B:
0: [ -53  144 -169 -277   50 -103    9 -125    2  186  421  153  -18  -73
  140   34  101  290  199  -55   15  134  145  140  227  -75  -41 -139
  170   45  146  -31  148  166 -124 -104]
1: [  68   54  -68  -11  202   43 -448   -3   88   60  276  -27  -97 -155
  180  -81  -32  -80   13   56  140 -314  161  192 -141 -217  -58   33
  -60  -28  240   71 -142 -299  160  -77]
2: [ -20   24  163 -312 -115   49   95   62 -144  -58 -178  135  203 -444
 -195   70  195  218  140  -41  -99  -23    8 -160 -137 -105  -60  -10
  181   89   51  248  124  -61  -40 -155]
3: [-122  154   -5 -171  -63 -229  -27  -87  138  121  190   91  104 -148
  145  -31   11  229   67 -178   96   55   21  207   26   -2 -134  -18
  188   73  295  -17  -57  -15    0  -43]
4: [ -36   37  -23   62  -47   19  185   52 -128   79 -272   22  183  -62
  -50  -60   42   48  -21  162   16   15  140  -35   91   82  -11 -130
   56   66  -88   -9  -88 -108 -113   40]
5: [  71   47  -22   48  131   56 -307    4  117   26  110  -14   -3 -134
   65  -63  -86  -51  -11   57  193 -217  121  120 -153 -139  -84  142
    1   -3  233   47 -250 -321  196  -21]
6: [ -25  181  -69 -166   30  -79 -100 -106  265   87  204  211   73 -100
   41   84 -116  192   67 -226  144 -109  -77   89  -64  -33   -3   74
  171  -69  372   78 -182 -109  161  -98]
7: [ -15    6  -15 -100   40  158  213   73 -354   51 -255   -7   66 -109
 -132  -56  183   34   33  292 -150  136  239  -93  168    8  -52 -113
   18  146 -268   54  172   17 -225    4]
8: [  33  148 -251   28   51   34   31   -6  271   10   10  109   50  194
    7   64 -147   11  -84  -69  124 -185 -118  112 -101   -5  201  -17
  -14 -123  178   11 -287 -185   46  -60]
9: [  -1  -53  143 -337 -183  102  293   99 -349  -42 -266  161  273 -494
 -269  108  347  294  231   91 -185   66   94 -306  -20 -107   17 -190
  202  120 -170  249  280   74 -218 -177]
10: [ -97   72  142  -72  205  101 -235   34 -361  130 -207 -123 -100 -216
   75 -226   67 -155  -79  254 -146  -43  313   86  107   30 -324   36
  -83  203  -91  111  121 -179  -31   97]
11: [-230  115 -164  -27  -26 -281 -263  166 -158  111 -178 -137   27  -20
  503 -205  272 -223 -198  -31 -329 -729  -58  410 -169 -108  316 -918
 -420  -73 -105  190  186 -209 -491 -220]
12: [ -42    6   22   33  -53   58  237   87 -253   43 -381  -27  178  -96
  -98  -85  114   18  -34  231  -65   68  166  -70   88   77  -46 -130
   28  123 -194   20    1  -83 -187   51]
13: [-202  350   -2 -622  245  138  -66 -125 -190  165 -110  351 -174 -128
  -54  101    6  113   25 -233 -454  -98 -121  -60  160  147  -84  -71
   38    9   82  406  391  126  -67 -137]
14: [  71  154 -259  -21  206  115  -50 -130  154  180  286  182  -62  148
   26   59 -172  102   65   43  173   19  130   46  188    1   34   72
  106  -88  173  -73 -183  -47  120   -1]
15: [ 150  -59    9 -233    0  316  154   69 -266  -16 -158  244  174 -379
 -334  172  191  204  236  178  -81  -65  139 -417    1 -147  124  -97
  155  -24 -144  257  137  -27  -48 -183]
16: [  39  104 -257   -6  143   70   92  -68   42  105  214   14  -87  206
   29  -32  -49   60   16  166  119  211  190  146  211  -11  -37   99
   57   57   25 -162  -98   11  -37   56]
17: [ 107   31 -374   16  -18 -132  115 -155  202  235  703  159  103   69
  177   85   41  390  302   63  355  187  272  143  317 -162  142 -219
  263  -62  171 -298 -120  163  -82  -91]
18: [   9  144 -326  -50   21   -1   91   20  192  -11   70   72    9  228
   70   54  -11   13  -77  -52    7 -168 -117  180  -74  -73  269 -177
  -85  -97   64   17 -121  -84 -129 -127]
19: [ 105   33  -42 -239  307  474  -10   24 -438   77 -155  127 -142 -152
 -258   31  102  -41   97  361 -221   42  304 -281  216  -38  -68   69
  -12   76 -273  221  254  -12  -40  -27]
20: [ -38   91  101   31   87  -35 -386   36   71   49  -96  -21   51 -226
  138 -117  -84 -118 -103  -37   82 -402   28  142 -232  -66  -96   13
  -53   -8  265  154 -225 -401  177  -25]
21: [ 100  111  -92   60  233  330  181  -89  -51  122 -145  136  -19  145
 -271   12 -234   19   -6  271  147  316  233 -186  291  184 -171  406
  175   61  -24  -86 -228  -74  199  191]
22: [ -15  276 -146 -415  213   93 -177 -176  188  147  299  406  -90  -86
  -17  195 -142  221  134 -285  -44 -159 -110  -35   50  -20   47   48
  158 -145  351  237   19   12  178 -176]
23: [ -73   19   91  -72 -138  -23  209   93 -161  -23 -343   -6  222 -203
 -101  -52  143   90  -15   83  -66   33   60  -31  -48   27  -47  -90
   72  129  -76   84    8 -100 -156  -14]
24: [ -17  128 -213  -31  218  284  242   33 -270   71 -302  -10 -119  283
 -126  -63   -5 -138 -143  325 -186  174  172  -13  265  152   -8   11
 -111   92 -306    2   77    3 -194  111]
25: [ -16   50 -208   29   21 -119  148  -97  -17  213  369  -16   36   89
  161  -85   60  219  144  178  205  336  337  197  353  -12 -106  -72
  173  127   23 -293  -41  131 -145   64]
26: [-124  119  -26  -11  -65 -163    6   43   92   11 -122  -58  113  -17
  125 -103   10    2 -116  -68   24 -112  -46  245 -116   10  -29  -82
  -20   65  142   15 -135 -183  -83  -17]
27: [ -75  233  -70 -208   73  -83 -148 -105  275   80  140  196   18  -44
   82   61 -149  122   -6 -275   68 -165 -148  147  -91    5  -13   73
  112  -67  389  118 -165 -134  155  -93]
28: [   7   89   -3   46   82   21 -202    4  120   38  -27    8   51  -95
   50  -62 -115  -48  -65    9  143 -201   52  109 -130  -46  -69  102
   13   -4  220   57 -262 -298  161    5]
29: [  50   66   26  -35    0  123    2   38   86  -42 -233  141  165 -162
 -166   71  -81   43  -10  -24   79 -188  -58 -123 -182  -14   50   90
   86  -51  145  169 -233 -259  141  -62]
30: [  22    9   30  -89 -164   -8  128   89   78 -111 -151   69  245 -234
 -137   64   88  148   45  -50   70  -80  -70  -42 -242 -109   73    6
  122   14  115  116 -146 -171   -6 -119]
31: [-133  130 -323  -86  -24  -63  256   73 -159  104 -175   36   47  230
  157  -24  191  -11  -86   84 -270 -182  -19  156  144   41  332 -639
 -186  -42 -250   46  182   80 -490 -124]
32: [-154  103  252   42 -204 -212   -6   83  201 -116 -445  -67  295 -243
  -22 -111  -85   -6 -193 -202  112 -158 -198  153 -396   68 -176  188
   91  106  316  114 -357 -389  136   34]
33: [ -70   15  191 -225  -47  103  147   83 -370   14 -403   53  161 -372
 -188  -40  201   97   51  145 -208   45  141 -180   21   22 -141  -59
   95  165 -153  217  196  -43 -142  -36]
34: [ -70  116  -82 -231  -93 -228  -27  -75  163   96  353  136  124 -196
  152   44   89  306  165 -203   97  -29    2  173  -14 -125   11 -156
  193    1  297    7    4   31  -54 -162]
35: [-171  273  -62 -449  200   54  -54 -108 -162  179   22  211 -149  -56
   48   16   35   84   25 -110 -309  -10   11   61  195   88 -107  -91
   31   55   52  224  298  109 -111  -79]
36: [  98   87  -39  -94  233  234 -170  -41   19    7  117   16 -136  -59
 -109  -24 -105  -28    6  137  118   78  169   20   -9  -83 -201  405
   62   89  147   45 -128 -178  223   40]
37: [  96   48 -132 -163  275  339   -5    2 -279   69   35   36 -179   -4
 -138   -7   69  -29   58  324 -105  132  293  -81  205  -67  -84  111
  -14  102 -183   73  157    5  -55    3]
38: [ 106   16 -135  -19  381  337 -134  -32 -404  213  155  -43 -245   14
  -13 -132   49  -90   80  504  -23  178  540  -30  403  -46 -200   66
  -38  142 -240  -65  161    8  -55  102]
39: [   4  137 -242   52  179   57   55 -105   -7  232  158   86  -44  199
   88  -45 -102   54   30  162  106  122  232   94  327   83  -19  -55
   62    5   13 -149  -91   14  -38   78]
40: [ -48  287 -153 -412  211  115 -145 -113  190   30  148  277 -151   21
  -27  145 -118   90  -10 -269 -127 -165 -198   67  -76  -21   40  124
   37  -84  292  254   25  -47  123 -159]
41: [ -16   63 -109  160  -85 -262    7  -99  217  209  320   44  211  -49
  217  -70  -71  243  119  -13  377   74  199  209  144  -15  -66  -90
  234   10  287 -253 -307  -78   44   41]
42: [  22  339 -178 -441  348  274 -265 -147  263   42  154  403 -224   51
 -113  228 -257   31  -15 -312 -119 -291 -257  -50 -104   -3   86  243
   30 -200  376  358  -50 -127  297 -180]
43: [ -72  147 -296   24   57   81  326   26 -104  117 -280   63   37  328
   -3  -20    2  -46 -128  157 -148   12   35   52  228  174  202 -308
 -103  -21 -238  -33   -4   31 -295   22]
44: [ 154  116 -347  -16  209  275  141  -96   73  122  172  220  -49  234
 -135  132 -137  103   79  160  128   98  142 -103  243   14  153   68
   95 -104    6  -58 -142   13   60  -11]
45: [ -34  156 -342   69 -120 -147  190   28  381  -19  -43  123  191  273
  103   89  -83   67 -114 -201  112 -285 -276  192 -170   -9  416 -306
  -50 -197  176   -7 -318 -156 -121 -144]
46: [-247   88  106   -9  -84 -302 -268  153 -127   38 -294 -222   90 -206
  373 -282  191 -188 -213  -35 -190 -457   -1  397 -241  -53  -50 -444
 -246  112   45  144   44 -298 -263  -61]
47: [-252   34   66  -47    8 -322 -463  174 -359  130 -116 -307  -22 -296
  557 -362  374 -251 -149  109 -315 -601  184  473 -149 -177  -28 -749
 -373  134 -112  169  299 -244 -435 -129]
48: [-169  149  -20 -230   20 -117   91  -70 -201  212   27   85   31 -109
  112  -68  128  177   83   20 -134  136  170  105  267   89 -141 -213
  119  130   -9    9  208  126 -214   -6]
49: [  30   70    0   55  -76  -15    0   27  232  -52 -135   76  210 -112
  -73   26 -103   65  -45  -81  199 -164  -84   19 -232  -34   39  117
   99  -43  255   55 -349 -293  158  -44]
50: [-115  272  -11 -365  138   31 -102 -121   46  162  -15  335   -1 -140
  -14  102 -101  157   47 -248 -138 -171 -106  -49   59  101  -32  -32
  128  -70  252  256   52  -29   96 -111]
51: [  12  179 -329 -164  327  223   81 -135 -209  279  227  165 -217  242
   22   15  -19   68   86  244 -100  203  302    3  511   84  -14 -102
   20   18 -164  -68  187  196 -144   32]
52: [  77   25   60 -390  233  438   28   41 -490    8 -182  136 -107 -310
 -314   54  200   38  144  293 -295   93  258 -317  130  -85 -129  103
   44  139 -254  308  370   35  -64  -78]
53: [ 122    3  113 -162   75  313  -24   42 -142  -34 -251  199  125 -365
 -318  110    8   76  105  115   -9 -117   83 -340 -107  -71  -26  171
  138   -7   31  280  -52 -212  172  -89]
54: [ -52  110  -70   10  139  129  144   -9 -198  131 -253    4   -4   97
  -59  -96  -41  -46  -85  238  -53  164  207    4  235  164 -138   40
   11  125 -140  -33  -26  -49  -86  134]
55: [  49  326 -297 -456  413  301 -239 -191  178  128  346  416 -297  130
  -53  229 -207   81   64 -213 -122 -197 -126  -38   86  -26  111  142
   30 -192  283  275   55   11  209 -180]
56: [ 140  -32    5 -116 -113  114   97   50  105  -95  -23  201  258 -319
 -249  176   55  241  173  -26  161 -102  -27 -218 -210 -180  129   69
  221  -62  159  158 -169 -158  119 -173]
57: [ 118   -6 -106  -54  125  283  111   25 -214   71  -82  122   43  -87
 -187   45   54   62   98  277   -4   33  241 -216  156  -44   43  -23
   69   11 -160   64   20  -41  -32  -34]
58: [ -28   56  -52   41  120  -77 -425   60   -9  112   71  -63  -23 -148
  301 -145   44 -140  -60   42   18 -494  114  242 -146 -158   46 -302
 -173  -42  131  112  -84 -318  -19  -97]
59: [ -69   58 -300  -72  113   -1  -14   85 -276  122   41 -116 -120  154
  259 -131  254 -121  -61  247 -246 -187  194  256  159 -102  187 -550
 -278   39 -286    8  263   30 -454  -99]
60: [  61   96 -245  -18  150  237  272  -22  -89   61  -56   55  -54  251
 -161   14  -47   24  -21  254   18  272  171  -31  246   74    9  123
   42   66 -149  -95  -44   43  -84   74]
61: [ -98   51  -40  -59  -95 -218  165  -85 -151  279  196   84  194 -184
  163  -72  157  324  213   92   82  215  312   83  353   32 -114 -310
  244  116   12 -165   92  159 -222    8]
62: [-143  376   62 -568  133   -8 -306 -155  327   44   53  453  -29 -259
  -37  211 -197  184   20 -588 -147 -384 -413   -5 -264   25  -13  153
  151 -156  584  465  -39 -151  313 -236]
63: [ 135  148 -307  114   51  225  382  -74  353  -17  -83  217  110  374
 -294  176 -314  113  -58   21  283  218  -96 -104   67  142  149  360
  185 -107  139 -125 -472 -100  198   79]
64: [ -34   89   32  -45   55   22 -124   38   48  -31 -102  -52   18  -98
    9  -80  -37  -56  -93   14   56  -90   25  132 -160  -48 -133  169
   -5   83  160   80 -157 -248   86    3]
65: [-204  166  152  -57 -149 -218  -41   78  152  -74 -413  -38  201 -146
   78 -108  -42  -50 -228 -247  -44 -266 -252  216 -349   75  -72   -7
  -25   57  251  176 -206 -325   12  -23]
66: [ -72  132  -92 -180   79  -48   45 -113 -113  260  182  182   36 -100
   92    1   46  225  163   25  -12  104  214   21  315   52  -74 -178
  175   45   55  -14  118  119 -105  -28]
67: [-282  110  338  -55  -14 -211 -282  111 -257   78 -501 -184   96 -372
  223 -315  105 -184 -212   -4 -210 -302   72  236 -171   92 -327 -154
 -123  214   64  205   45 -337  -91   62]
68: [  88   34  -39 -188   70  189  -12   26  -34  -57   34   94   17 -178
 -157   73   56   93   87   71   17  -11   68  -79  -96 -154  -12  146
   77   36   62  137   -5 -105   59 -102]
69: [ 132   -6 -335  136   40  -60  125 -115  135  192  613    0   32  151
  126  -19    0  262  214  236  409  359  385  188  334 -126  -30   24
  223   55   97 -387 -187  105  -33   45]
70: [-112   80   68   25 -217 -368   34  -58  245   77  160  -11  274 -204
  165  -86   -8  271   64 -158  299  101   51  251  -67  -18 -173   29
  262  109  368 -149 -271 -115   47   14]
71: [  39   78  -94  -37  208  188  -84   -9 -157  128  -43   62  -57  -28
  -19  -42  -25  -41    5  202  -30  -74  211  -33  141    2  -38  -26
  -16   18  -52   65  -11 -119    2   13]

[-194    7   17 -104  -40  173 -106 -249  269  -50  117 -104   64   76
   57  161  -41   68  157   26  305 -214 -356  477  -14 -165  -39  274
    6]
43
[ 129 -204 -119  130   94 -168    1   38  -13  112   69   24  178 -141
  -93  -24  -69  187 -119  144 -133  -27    5   49  -11  -69 -160  -26
  132]
33
[-165  -63   45  155  -42 -106   70    4 -100 -138   44   43 -126   36
   14  -91  195 -177  -64  166   99  232   70 -120 -152  278   25 -173
   32]
66
[  42   13  -52  109 -122  -33 -253  -27  211   37  -97   24  -36  -56
  -22 -172  -63   44   78  -79   49   -8  -50  227  -88  157   39   36
   19]
54
[ 300  173   83  115 -220 -153 -263  -13 -157   21 -151  -74  -12   43
 -177 -212  -75  197   88  164   72  157  140 -170   74  218   41 -106
   35]
1
[-213  -89  157  -72 -100  -25   88  -41   84 -173   56  -36 -181   59
   41  -23  135 -106 -144  293  123  173  -32 -207  -77  240   63 -326
   14]
0
[ 401  100 -179  208   52  212 -113  123  236   21    9  -56  419 -364
   33 -240   93   95  274 -462 -102  -96 -102  227  -55    6 -106  319
  101]
32
[ 331  176   73   34 -166  -30 -243  -11   78   65 -106  -72  104  -33
 -161 -172  -49  190   97   40    0   31   23  -58   33  176  -13  -61
   11]
5
[-197  115  163  -30 -181  -76 -146 -186  132 -109  -14   44 -175  204
  -81   25  -29 -140  -42  232  202  105  -82   13 -157  223   34 -107
  -28]
51
[ -25 -320 -218  212   90 -206  -35   63 -101  122   37   12   16 -128
   -2  -91  -26  202  -67  121  -33  -19   34  234   12  -38  -61    2
  107]
30
[-104   -3  -40  345  -46 -196   -3  -15 -131 -234   27  161   10  -83
    9 -122  -56 -305  -59   31   26  302  101 -226 -258   93  -70  118
  225]
22
[ 230   48  -46   48   59   32  -69  -61  162   65  100  -10  348 -110
 -118   30  -52  121   63  -36  -56 -131 -144  163  -54 -102 -205  188
   88]
29
[   9   16  -55  287  -10  -54   13    3   -5 -233   60   98  153 -189
   52 -112  -42 -235   18 -111  -10  193    6 -163 -213    8 -106  210
  240]
50
[ 224  -81  100 -108 -281   30 -132  -33 -227  -88  -98 -441  -80  -63
   90 -122 -171  604  152  343  293   11   -7 -181  497 -156  171 -124
  120]
47
[-121  -72   39  100 -103   21   16  102   -8  -89  -40  -55 -257    6
   86 -253  392  -88   36   53  129  216   87   -8  -70  476  196 -332
 -104]
41
[-171 -215   59  -21  -55   -7  127   40   59 -145   59  -88 -147  -64
  116  -73  125    1 -131  232   83  138  -12 -178    0  145   71 -303
   65]
34
[   8 -120    0   29  -58  131   51  172  210  -79  -17  -91  -95 -192
  143 -267  311  -12   20  -80    2  107    7  -43  -33  350  142 -299
  -32]
70
[-123   36  -81   42    2   98 -207 -132  485   56   34  125   89  -22
  -21    0   -2 -132  102 -218   54 -175 -264  546 -264   93  -67  229
  -44]
63
[  43  -77  -97  134  -93   39 -150   32   76  -39  -59  -96  -15 -151
   96 -201    8  131  151 -104  116    1  -49  187   35   55   81   91
   63]
26
[  77  273  128   77  -39   97   26 -157  111 -241  137   41  290  -22
  -68   65   13 -242   85  -32   87  105 -141 -156 -222   -5 -191  250
  141]
35
[ 309  189  142 -119   73 -132  -34 -216  124  151  184   64  455  119
 -414  278 -183  131 -160  353 -141 -123 -138  -91 -104 -124 -404   31
   76]
52
[ 248   77  -30  130 -142  -28 -238   27   97   14 -119  -47   69 -122
  -53 -225  -62  144  120  -71    8   36   16   40    2  132   17   26
   61]
28
[  71  129  -70  343 -113 -157 -213  -87   38 -204  -53  174  172 -162
  -44 -132 -339 -221   39 -126   -3  180   22 -117 -256  -88 -134  394
  303]
42
[-123   52   72   27 -183   -5 -170  -68  154  -78  -81   -5 -201   77
    6 -135   67  -72   54   69  174   93  -41  101 -100  293  123 -119
  -53]
39
[ 225    9 -119  236 -124 -117 -284   66   25   62 -148    6   26 -149
  -46 -280 -100  144  112 -102  -25   58   86  108  -18  135   31   68
   85]
64
[ 161  205  150   14 -240 -255 -335 -111  -31  126 -170   37 -146  240
 -300 -118  -82  115  -39  324   56  131  119  -69  -48  367   31 -272
  -92]
38
[ 124  -95 -134  144  -10  -17 -126   50  111   60  -21  -24  111 -173
    4 -158  -19  139   71  -86  -20  -40  -38  206  -25   26  -31   82
   74]
49
[ -64 -285  -95    2  -61  -49 -120   40  195   63  -49  -81 -108 -136
   84 -127  -83  237  -47   92   31  -80  -69  207   66   20   75 -134
   56]
4
[ -73  -33  -81   83 -147 -106 -356 -138  217   79 -111   37  -84   23
  -41  -77 -249  115   74    6  130 -102 -113  409  -59    6   27  161
   34]
24
[-436 -172  158  -59  -72 -126  139  -60 -118  -87   73  -38 -433  289
   16    8  387 -123 -158  473  260  212   30  -19  -80  451  157 -513
 -165]
17
[ 234  255  -32  350   66   84   85  -24   35 -335  163  133  535 -298
  -14  -54  -57 -373  116 -320  -92  193  -64 -292 -317 -133 -303  519
  353]
62
